Below is a small trained network, with its code and all its weights. Each question gives an input and a target symbol and asks what happens when units are switched off, that is, made to give their printed mean instead of their output.

import numpy as np


def w(rows, s, z=0):
    codes = np.array(rows[::2]) - 128.0
    scale = np.full(codes.shape[1], s)
    scale[-1] = z or s
    return codes * scale


def f(y):
    return np.maximum(y, 0)


def softmax(a):
    e = np.exp(a - a.max(-1, keepdims=True))
    return e / e.sum(-1, keepdims=True)


def log_softmax(a):
    a = a - a.max(-1, keepdims=True)
    return a - np.log(np.exp(a).sum(-1, keepdims=True))


def net(x, mask):
    ids = ['ΔΘΛαμστ'.index(c) for c in x.split()]
    T = len(ids)
    res = E[ids] + P[:T]
    u = 0
    for l in range(2):
        q, k, v = (res @ M[l].T for M in (Q, K, V))
        z = softmax(np.where(np.tri(T) > 0, q @ k.T / 3**0.5, -1e9)) @ v
        res = res + np.where(mask[u], z, O[l][:, -1]) @ O[l][:, :-1]
        u += 1
        y = f(res @ A[l][:, :-1].T + A[l][:, -1])
        res = res + np.where(mask[u : u + 12], y, B[l][:, -1]) @ B[l][:, :-1]
        u += 12
    return log_softmax(res[-1] @ U[:, :-1].T + U[:, -1])


Q, K, V, O, A, B = {}, {}, {}, {}, {}, {}
E = w([
[150,91,134,141,167,91,183,155,116,174,65],'Δ',
[66,180,55,161,103,210,54,100,153,114,55],'Θ',
[165,100,119,119,196,57,180,146,113,138,53],'Λ',
[110,135,106,115,251,134,121,164,99,51,116],'α',
[208,168,188,206,169,162,139,51,80,95,143],'μ',
[180,193,112,79,147,81,178,81,144,83,163],'σ',
[182,93,87,142,160,72,147,140,187,147,207],'τ',
],0.019)
P = w([
[236,212,196,76,221,115,104,178,247,159,133],'0',
[177,158,169,63,169,197,111,135,149,210,136],'1',
[165,113,151,76,159,158,132,123,170,170,145],'2',
[152,114,137,96,129,142,158,117,160,168,139],'3',
[129,119,132,114,104,140,173,131,149,158,137],'4',
[111,122,127,109,93,155,169,131,141,135,160],'5',
[123,129,109,127,77,146,174,129,124,131,154],'6',
[124,125,102,135,69,138,177,100,116,135,161],'7',
[121,100,108,115,73,143,168,90,115,128,184],'8',
[103,37,117,129,93,132,117,55,144,113,191],'9',
],0.012)
Q[0] = w([
[181,108,53,97,107,135,70,82,143,90,60],'0.h0',
[150,184,175,105,103,88,9,150,147,185,88],'0.h0',
[163,98,164,205,70,134,196,200,194,2,147],'0.h0',
],0.0057)
K[0] = w([
[145,131,63,71,57,182,127,117,132,104,176],'0.h0',
[187,114,101,104,167,77,181,135,14,213,253],'0.h0',
[177,81,148,100,80,146,25,82,143,250,232],'0.h0',
],0.0042)
V[0] = w([
[68,86,250,3,188,162,174,208,116,24,180],'0.h0',
[197,98,233,134,135,35,133,138,82,131,175],'0.h0',
[111,140,155,191,131,119,32,105,58,123,60],'0.h0',
],0.0057)
O[0] = w([
[47,171,100,151,179,102,173,194,163,107,179,181],'0.h0',
[208,155,159,79,195,167,149,157,42,147,197,1],'0.h0',
[122,182,143,207,129,253,103,161,109,47,141,112],'0.h0',
],0.013,0.0051)
A[0] = w([
[79,78,133,116,58,138,43,130,117,113,66,2],'0.n0',
[97,122,143,72,194,134,107,127,96,40,82,126],'0.n1',
[124,81,220,185,184,92,215,61,188,88,27,138],'0.n2',
[86,203,78,61,99,77,100,127,133,40,145,96],'0.n3',
[187,123,174,29,149,123,110,177,128,187,70,110],'0.n4',
[190,111,164,121,59,102,99,117,97,146,212,115],'0.n5',
[145,153,139,173,95,188,80,102,43,96,167,139],'0.n6',
[101,183,204,120,102,168,50,128,67,125,168,123],'0.n7',
[101,110,118,165,196,69,118,47,50,121,89,147],'0.n8',
[253,131,91,126,158,153,82,133,242,43,109,142],'0.n9',
[151,147,121,132,155,124,175,85,114,64,96,139],'0.n10',
[135,147,177,210,55,184,120,62,93,102,80,76],'0.n11',
],0.0059,0.005)
B[0] = w([
[254,94,132,155,175,24,208,154,26,108,161,213],'0.n0',
[105,120,40,168,85,142,129,60,167,207,109,217],'0.n1',
[73,193,118,84,47,143,159,172,86,187,93,254],'0.n2',
[143,73,121,119,173,78,196,81,129,172,83,217],'0.n3',
[130,188,169,106,74,139,114,142,109,193,181,168],'0.n4',
[45,65,80,162,144,107,95,114,117,95,115,150],'0.n5',
[65,75,177,104,60,211,191,80,43,194,107,156],'0.n6',
[89,70,62,124,187,70,109,195,129,157,163,138],'0.n7',
[54,162,89,184,160,202,144,159,164,112,162,184],'0.n8',
[125,235,169,154,116,150,114,151,146,169,95,239],'0.n9',
[93,70,107,112,103,157,213,89,180,173,177,187],'0.n10',
[169,106,123,170,204,154,103,128,111,181,193,222],'0.n11',
],0.0067,0.0074)
Q[1] = w([
[176,182,145,41,137,183,84,155,184,75,139],'1.h0',
[100,3,132,131,128,137,169,157,175,133,35],'1.h0',
[187,46,147,102,203,80,113,210,5,3,191],'1.h0',
],0.0076)
K[1] = w([
[199,134,139,84,224,135,95,162,121,231,125],'1.h0',
[85,192,70,255,168,62,140,19,93,169,151],'1.h0',
[72,202,160,112,203,156,127,164,138,218,20],'1.h0',
],0.0061)
V[1] = w([
[206,22,105,187,95,115,131,212,158,216,254],'1.h0',
[146,129,252,149,197,58,208,68,41,147,145],'1.h0',
[59,48,123,161,149,239,155,140,100,145,134],'1.h0',
],0.0059)
O[1] = w([
[134,45,142,158,178,192,149,170,223,83,192,247],'1.h0',
[113,161,140,142,71,37,135,149,104,89,206,43],'1.h0',
[34,130,75,114,122,254,115,192,158,204,186,254],'1.h0',
],0.0086,0.0013)
A[1] = w([
[74,141,108,131,182,176,137,143,43,139,127,139],'1.n0',
[108,154,85,168,39,105,118,148,71,112,127,201],'1.n1',
[132,124,96,101,81,175,78,66,143,158,48,76],'1.n2',
[65,117,115,165,102,71,132,107,148,33,95,137],'1.n3',
[132,116,132,110,86,83,198,85,98,96,195,1],'1.n4',
[50,123,129,138,109,196,80,107,121,133,167,151],'1.n5',
[140,111,132,122,2,176,100,115,162,103,75,43],'1.n6',
[153,123,99,97,109,183,173,42,177,115,124,149],'1.n7',
[131,196,127,140,175,155,141,133,65,136,164,103],'1.n8',
[186,153,113,155,134,111,122,139,154,65,171,133],'1.n9',
[135,139,63,117,194,149,93,133,114,118,106,153],'1.n10',
[128,83,108,83,118,142,176,117,156,177,133,165],'1.n11',
],0.0092,0.0051)
B[1] = w([
[157,77,99,90,48,128,35,137,196,223,154,238],'1.n0',
[105,190,174,48,157,163,39,34,215,154,125,178],'1.n1',
[104,83,44,119,183,59,197,210,127,197,138,247],'1.n2',
[188,115,141,113,135,133,110,41,125,146,155,169],'1.n3',
[77,87,108,162,97,195,107,128,42,173,176,175],'1.n4',
[144,184,159,176,104,105,85,127,123,132,131,219],'1.n5',
[83,104,203,126,199,116,65,219,37,156,255,175],'1.n6',
[93,145,139,126,111,86,210,188,142,119,57,206],'1.n7',
[147,91,120,164,104,79,223,130,128,105,68,178],'1.n8',
[134,167,214,160,86,92,122,223,155,134,95,166],'1.n9',
[208,31,122,166,42,180,85,102,89,120,146,205],'1.n10',
[187,146,118,229,62,123,26,173,75,115,56,222],'1.n11',
],0.0066,0.014)
U = w([
[177,162,109,89,105,160,126,112,116,106,102,32],'Δ',
[4,172,177,136,183,118,186,161,136,140,148,135],'Θ',
[160,138,133,62,106,134,120,3,151,130,127,253],'Λ',
[186,186,109,133,160,153,79,116,78,105,92,47],'α',
[147,212,117,125,84,167,75,95,163,93,123,104],'μ',
[189,124,136,174,46,154,140,96,153,26,34,160],'σ',
[149,32,60,76,89,126,133,87,106,161,151,106],'τ',
],0.0056,0.0035)

Each question gives the input, a string of symbols that net reads in full, and the target symbol t.
The units are the heads (3 rows each of Q, K, V and O) and the neurons (one row each of A and B). Each row of codes is followed by its name. A weight is (code - 128) times the scale printed after its matrix; where a second scale follows, it is the last column's (O, A, B and U).
mask holds one flag per unit, layer by layer, with each layer's heads first. A switched-off unit (its flag False) gives its mean, the last column of its rows in O or B, instead of its output. The means were averaged over made-up inputs and are rounded, as every weight is.
A unit's drop is (log p(t) with every unit on - log p(t) with that unit switched off) / (log p(t) with every unit on - log p(t) with every unit switched off).
The circuit of an input: a set's keep is (log p(t) with only the set's units on - log p(t) with every unit switched off) / (log p(t) with every unit on - log p(t) with every unit switched off). Starting from the 12 units with the biggest drops (on a tie, the unit counted first), units are removed one at a time, each time the one whose removal leaves the highest keep (on an exact tie, the one counted first), for as long as the keep stays at least 0.8.
units of the circuit, in order: the units of the circuit, biggest drop first
top k neurons: the k neurons with the biggest drops, biggest first
k most important neurons of layer l: the k neurons of layer l with the biggest drops, biggest first
input τ α α Δ Θ, target τ: 2 most important neurons of layer 0 : (0.n9 0.n4)
input Θ τ α μ, target σ: 2 most important neurons of layer 1 : (1.n2 1.n6)
input Λ Λ Θ α σ μ, target Λ: units of the circuit, in order : (1.h0 1.n1 1.n11 0.h0)
input σ μ α, target Θ: units of the circuit, in order : (1.h0 0.h0)
input μ α μ σ Δ μ, target τ: units of the circuit, in order : (0.h0 0.n6 1.n0)
input τ α Θ, target σ: units of the circuit, in order : (0.h0 1.h0)
input α Λ Θ, target τ: units of the circuit, in order : (1.h0 1.n2)
input α μ Θ τ τ μ, target σ: units of the circuit, in order : (1.h0 1.n2 1.n6)
input Θ α α Δ τ μ α, target σ: units of the circuit, in order : (0.h0 1.n2)
input Λ Λ α τ Θ, target σ: most important neuron of layer 1 : (1.n2)
input τ α μ τ σ Λ, target Θ: top 2 neurons : (1.n0 1.n10)
input α α μ, target Θ: 2 most important neurons of layer 1 : (1.n10 1.n11)
input Δ μ Θ, target μ: 2 most important neurons of layer 1 : (1.n5 1.n2)
input α σ Δ α τ μ Θ α, target μ: most important neuron of layer 1 : (1.n2)
input α α Δ Θ α μ Θ Δ σ, target Θ: units of the circuit, in order : (1.n0 1.n10)
input τ Θ τ α α α α τ α σ, target σ: top 2 neurons : (1.n7 1.n11)
input α μ α α α μ σ τ Θ Λ, target σ: 2 most important neurons of layer 1 : (1.n2 1.n11)
input α τ τ Λ Δ, target Θ: top 4 neurons : (1.n10 1.n0 0.n1 0.n4)
input Θ Λ α α α α, target τ: top 3 neurons : (1.n2 1.n0 1.n10)
input Θ α τ σ Δ α α μ μ, target μ: top 2 neurons : (1.n5 0.n6)
input μ σ τ Θ τ α Λ, target σ: top 2 neurons : (0.n5 0.n2)
input α τ Θ α σ, target Λ: top neuron : (1.n3)
input τ τ Θ μ α α τ α τ α, target σ: 2 most important neurons of layer 0 : (0.n2 0.n5)
input α α Λ Λ σ Θ α, target Λ: 2 most important neurons of layer 0 : (0.n2 0.n11)
input α Θ τ σ α Λ, target Λ: 3 most important neurons of layer 0 : (0.n9 0.n2 0.n11)
input α Δ σ σ τ Θ α μ, target μ: 2 most important neurons of layer 0 : (0.n6 0.n10)
input σ α α Δ τ, target Θ: 2 most important neurons of layer 1 : (1.n0 1.n10)
input α Δ α α Θ α μ Δ Θ σ, target Θ: 3 most important neurons of layer 0 : (0.n0 0.n2 0.n9)
input Θ τ α α μ Δ, target μ: most important neuron of layer 1 : (1.n2)
